Below are the code and all the weights of a small trained network. Each question names an input and a target symbol and asks about switching units off, where a switched-off unit gives its printed mean instead of its output.

import numpy as np


def w(rows, s, z=0):
    codes = np.array(rows[::2]) - 128.0
    scale = np.full(codes.shape[1], s)
    scale[-1] = z or s
    return codes * scale


def norm(h):
    return h / np.sqrt((h * h).mean(-1, keepdims=True) + 1e-5)


def f(y):
    return np.maximum(y, 0)


def softmax(a):
    e = np.exp(a - a.max(-1, keepdims=True))
    return e / e.sum(-1, keepdims=True)


def log_softmax(a):
    a = a - a.max(-1, keepdims=True)
    return a - np.log(np.exp(a).sum(-1, keepdims=True))


def net(x, mask):
    ids = ['δελξφω'.index(c) for c in x.split()]
    T = len(ids)
    res = E[ids] + P[:T]
    u = 0
    for l in range(3):
        r = norm(res)
        for j in range(2):
            rows = slice(4 * j, 4 * j + 4)
            q, k, v = (r @ M[l][rows].T for M in (Q, K, V))
            z = softmax(np.where(np.tri(T) > 0, q @ k.T / 4**0.5, -1e9)) @ v
            o = O[l][rows]
            res = res + np.where(mask[u + j], z, o[:, -1]) @ o[:, :-1]
        u += 2
        y = f(norm(res) @ A[l][:, :-1].T + A[l][:, -1])
        res = res + np.where(mask[u : u + 4], y, B[l][:, -1]) @ B[l][:, :-1]
        u += 4
    return log_softmax(norm(res)[-1] @ U[:, :-1].T + U[:, -1])


Q, K, V, O, A, B = {}, {}, {}, {}, {}, {}
E = w([
[144,154,205,16,151,78,217,175],'δ',
[31,115,98,54,147,59,164,181],'ε',
[110,15,77,105,183,103,115,206],'λ',
[142,77,87,2,227,180,133,108],'ξ',
[155,72,134,85,89,24,112,113],'φ',
[56,193,28,145,144,166,25,137],'ω',
],0.012)
P = w([
[159,96,93,133,104,81,145,93],'0',
[129,149,102,130,213,83,93,180],'1',
[98,114,142,126,190,139,102,177],'2',
[83,92,129,109,136,154,117,177],'3',
[165,158,34,169,85,118,179,156],'4',
[253,151,80,179,105,143,71,160],'5',
[199,140,165,79,105,173,65,192],'6',
[94,161,136,71,82,55,106,95],'7',
],0.014)
Q[0] = w([
[196,117,169,94,103,161,71,187],'0.h1',
[160,141,119,202,202,128,153,123],'0.h1',
[199,178,198,129,160,129,7,196],'0.h1',
[234,196,32,211,80,151,198,131],'0.h1',
[152,38,136,114,90,85,148,124],'0.h2',
[135,67,105,124,127,87,95,153],'0.h2',
[131,100,128,167,133,138,129,111],'0.h2',
[119,180,130,177,154,140,135,111],'0.h2',
],0.021)
K[0] = w([
[82,107,160,137,105,156,93,76],'0.h1',
[140,118,166,111,150,80,89,132],'0.h1',
[63,69,226,115,112,177,106,138],'0.h1',
[126,154,173,139,254,85,53,148],'0.h1',
[130,71,102,106,156,85,130,131],'0.h2',
[149,70,135,121,134,134,110,126],'0.h2',
[125,115,148,121,129,128,148,153],'0.h2',
[132,180,154,134,119,128,131,153],'0.h2',
],0.027)
V[0] = w([
[84,109,141,110,190,179,253,215],'0.h1',
[46,92,35,118,212,129,170,39],'0.h1',
[47,73,111,247,112,36,140,192],'0.h1',
[231,12,87,183,173,162,97,243],'0.h1',
[117,27,77,137,191,102,92,147],'0.h2',
[128,160,101,139,155,109,88,130],'0.h2',
[125,125,121,101,228,87,146,78],'0.h2',
[169,37,74,75,74,120,120,124],'0.h2',
],0.014)
O[0] = w([
[50,128,133,69,164,84,159,81,171],'0.h1',
[80,29,158,138,91,118,80,92,195],'0.h1',
[124,146,167,133,165,8,78,178,150],'0.h1',
[60,182,101,78,61,105,120,199,175],'0.h1',
[103,159,176,88,119,148,186,135,250],'0.h2',
[89,164,126,127,94,141,142,129,143],'0.h2',
[123,82,139,122,105,178,193,166,190],'0.h2',
[177,173,155,82,89,138,167,88,231],'0.h2',
],0.014,0.02)
A[0] = w([
[8,216,51,119,211,197,6,129,129],'0.n1',
[121,83,130,178,158,110,202,60,37],'0.n2',
[156,141,127,204,82,147,111,60,2],'0.n3',
[149,127,152,61,146,177,149,163,208],'0.n4',
],0.019,0.0015)
B[0] = w([
[69,210,27,253,53,90,117,99,170],'0.n1',
[166,150,30,127,196,120,222,190,165],'0.n2',
[179,52,159,135,127,150,69,196,133],'0.n3',
[152,216,133,147,44,50,131,45,249],'0.n4',
],0.013,0.016)
Q[1] = w([
[179,130,174,149,163,194,144,123],'1.h1',
[138,128,167,85,1,68,184,155],'1.h1',
[88,123,169,116,154,171,119,147],'1.h1',
[139,121,132,124,59,70,164,65],'1.h1',
[127,110,130,131,120,99,138,112],'1.h2',
[116,130,125,131,123,101,146,115],'1.h2',
[146,124,106,129,128,109,128,133],'1.h2',
[131,150,131,126,135,170,121,148],'1.h2',
],0.024)
K[1] = w([
[170,98,161,59,121,110,186,129],'1.h1',
[129,90,67,250,200,116,138,42],'1.h1',
[126,149,143,110,120,193,149,115],'1.h1',
[133,75,90,184,140,90,79,157],'1.h1',
[131,131,122,132,138,134,109,135],'1.h2',
[142,108,85,123,131,137,101,141],'1.h2',
[135,125,119,125,112,109,150,126],'1.h2',
[130,126,135,124,112,122,146,126],'1.h2',
],0.023)
V[1] = w([
[36,106,80,180,146,109,109,144],'1.h1',
[166,33,160,128,151,23,129,163],'1.h1',
[204,150,87,169,123,157,169,68],'1.h1',
[145,203,150,133,71,112,99,117],'1.h1',
[195,16,158,66,129,103,145,117],'1.h2',
[38,151,163,115,117,184,107,84],'1.h2',
[165,107,255,44,155,157,148,157],'1.h2',
[127,102,90,182,85,163,51,139],'1.h2',
],0.02)
O[1] = w([
[35,200,200,194,128,110,180,117,156],'1.h1',
[95,98,172,10,60,70,120,196,71],'1.h1',
[196,110,121,127,168,46,168,81,165],'1.h1',
[212,137,168,147,117,188,108,88,244],'1.h1',
[109,80,133,176,58,110,232,216,120],'1.h2',
[103,168,37,129,125,117,52,104,142],'1.h2',
[171,117,71,196,91,166,144,248,134],'1.h2',
[118,156,193,182,125,84,117,42,1],'1.h2',
],0.013,0.0095)
A[1] = w([
[81,126,254,177,71,168,36,92,2],'1.n1',
[94,222,195,177,105,155,165,136,12],'1.n2',
[164,55,140,36,183,119,89,78,99],'1.n3',
[165,64,174,143,58,233,38,229,239],'1.n4',
],0.017,0.00031)
B[1] = w([
[120,81,61,26,173,151,3,146,230],'1.n1',
[183,100,138,237,98,76,130,123,248],'1.n2',
[164,123,158,171,149,109,31,158,170],'1.n3',
[112,149,234,104,240,201,134,53,229],'1.n4',
],0.017,0.012)
Q[2] = w([
[136,237,163,76,131,131,69,107],'2.h1',
[154,90,172,193,106,147,80,225],'2.h1',
[49,123,213,160,128,150,138,87],'2.h1',
[167,159,158,213,128,88,113,76],'2.h1',
[153,147,177,199,128,146,139,141],'2.h2',
[65,114,136,198,144,164,107,176],'2.h2',
[121,112,6,131,106,110,154,150],'2.h2',
[139,95,118,170,80,77,126,140],'2.h2',
],0.024)
K[2] = w([
[15,82,137,246,78,108,103,136],'2.h1',
[135,157,142,71,153,9,189,13],'2.h1',
[145,150,6,44,87,113,50,155],'2.h1',
[54,249,51,141,206,131,83,60],'2.h1',
[212,207,82,86,138,52,124,132],'2.h2',
[168,146,39,32,49,132,150,191],'2.h2',
[106,18,110,141,203,156,180,229],'2.h2',
[173,129,94,208,168,127,82,176],'2.h2',
],0.017)
V[2] = w([
[149,155,186,4,115,176,127,118],'2.h1',
[68,198,48,101,152,88,135,166],'2.h1',
[108,68,49,123,65,157,143,63],'2.h1',
[87,185,168,156,84,206,135,139],'2.h1',
[151,49,126,86,90,119,140,60],'2.h2',
[133,159,94,73,121,220,119,127],'2.h2',
[69,97,99,61,203,152,137,145],'2.h2',
[92,152,126,127,53,135,118,91],'2.h2',
],0.024)
O[2] = w([
[108,141,181,154,162,96,111,8,153],'2.h1',
[148,146,69,151,149,32,193,122,99],'2.h1',
[54,55,48,88,85,125,117,122,185],'2.h1',
[129,124,182,172,42,82,196,96,185],'2.h1',
[118,108,102,71,131,219,87,112,247],'2.h2',
[112,117,121,123,131,156,194,82,211],'2.h2',
[118,194,91,68,143,109,149,119,107],'2.h2',
[82,111,108,175,68,161,141,131,132],'2.h2',
],0.018,0.011)
A[2] = w([
[38,100,107,115,188,135,116,58,3],'2.n1',
[145,174,50,36,251,117,85,132,29],'2.n2',
[106,156,66,210,104,37,81,66,131],'2.n3',
[106,81,209,177,121,40,152,62,181],'2.n4',
],0.024,0.003)
B[2] = w([
[188,117,58,106,115,102,131,185,183],'2.n1',
[149,84,74,154,251,108,75,176,211],'2.n2',
[148,94,230,71,146,153,134,120,249],'2.n3',
[141,143,2,165,197,146,107,126,219],'2.n4',
],0.024,0.018)
U = w([
[123,84,17,110,224,59,78,165,56],'δ',
[10,120,179,58,113,16,167,188,212],'ε',
[88,198,85,179,185,116,227,58,60],'λ',
[61,63,19,106,51,157,125,83,220],'ξ',
[127,62,221,111,128,171,52,100,9],'φ',
[133,104,99,254,72,109,126,223,221],'ω',
],0.0086,0.0015)

Each question gives the input, a string of symbols that net reads in full, and the target symbol t.
The units are the heads (4 rows each of Q, K, V and O) and the neurons (one row each of A and B). Each row of codes is followed by its name. A weight is (code - 128) times the scale printed after its matrix; where a second scale follows, it is the last column's (O, A, B and U).
mask holds one flag per unit, layer by layer, with each layer's heads first. A switched-off unit (its flag False) gives its mean, the last column of its rows in O or B, instead of its output. The means were averaged over made-up inputs and are rounded, as every weight is.
A unit's drop is (log p(t) with every unit on - log p(t) with that unit switched off) / (log p(t) with every unit on - log p(t) with every unit switched off).
The circuit of an input: a set's keep is (log p(t) with only the set's units on - log p(t) with every unit switched off) / (log p(t) with every unit on - log p(t) with every unit switched off). Starting from the 12 units with the biggest drops (on a tie, the unit counted first), units are removed one at a time, each time the one whose removal leaves the highest keep (on an exact tie, the one counted first), for as long as the keep stays at least 0.8.
units of the circuit, in order: the units of the circuit, biggest drop first
most important unit: the unit with the biggest drop
k most important neurons: the k neurons with the biggest drops, biggest first
top k neurons in layer l: the k neurons of layer l with the biggest drops, biggest first
which heads matter: for each layer, one digit per head in row order, 1 if its drop is at least 0.15 and else 0, layers parted by /
input ε φ λ ξ δ, target ε: units of the circuit, in order => [0.h1 1.h1]
input ξ φ ξ ε, target ξ: which heads matter => 10 / 00 / 00
input ω ξ δ λ δ, target ξ: units of the circuit, in order => [0.h1]
input ω ε δ φ λ ε φ, target ω: 3 most important neurons => [0.n4 0.n1 1.n2]
input δ ω δ λ δ ξ, target λ: units of the circuit, in order => [1.h1 0.h2]
input ε δ δ ω ω, target ε: units of the circuit, in order => [0.h1 1.h1 0.n4]
input ε λ ω δ δ λ, target φ: units of the circuit, in order => [0.h2 0.n1 1.h1 0.h1]
input φ ω φ ξ, target ω: which heads matter => 11 / 00 / 10
input ξ λ λ ξ δ λ ε ξ, target ξ: which heads matter => 10 / 00 / 10
input ω λ ω φ δ λ φ δ, target ω: which heads matter => 11 / 00 / 11
input φ ξ φ ω ω, target φ: top 2 neurons in layer 1 => [1.n1 1.n2]
input ω λ ε ε ω λ ξ, target ω: 3 most important neurons => [0.n1 0.n3 1.n2]
input δ ε ω, target λ: units of the circuit, in order => [0.h2 0.h1 1.h1]
input λ δ δ φ, target λ: which heads matter => 10 / 00 / 10
input ω φ ξ δ δ δ λ, target λ: top neuron in layer 0 => [0.n4]
input ξ δ δ ε δ ε, target ξ: units of the circuit, in order => [0.h1 2.h1]
input δ ω δ ε ξ, target φ: 3 most important neurons => [2.n3 0.n2 1.n4]
input λ ξ δ ξ δ φ ξ δ, target λ: units of the circuit, in order => [0.h1 2.h1]
input ε ω φ δ ξ, target φ: units of the circuit, in order => [0.n1 0.h2 1.h1 0.h1]
input φ ε δ δ λ ξ φ λ, target φ: 2 most important neurons => [1.n1 1.n4]
input ω ξ λ δ λ, target ξ: units of the circuit, in order => [0.h1]
input ε δ ε δ λ ε, target ε: which heads matter => 10 / 01 / 00
input ε ξ ξ λ ω ε φ φ, target φ: which heads matter => 11 / 11 / 11
input φ δ φ λ ε δ ω, target ε: which heads matter => 10 / 00 / 10
input ω ε δ δ ω, target ω: top 2 neurons in layer 0 => [0.n3 0.n1]
input ε δ ε λ ξ δ φ ε, target ε: which heads matter => 10 / 00 / 00
input δ δ φ δ ω δ ε, target λ: most important unit => 0.h2
input ω ξ ε λ δ λ ω ε, target ω: 2 most important neurons => [0.n1 1.n2]
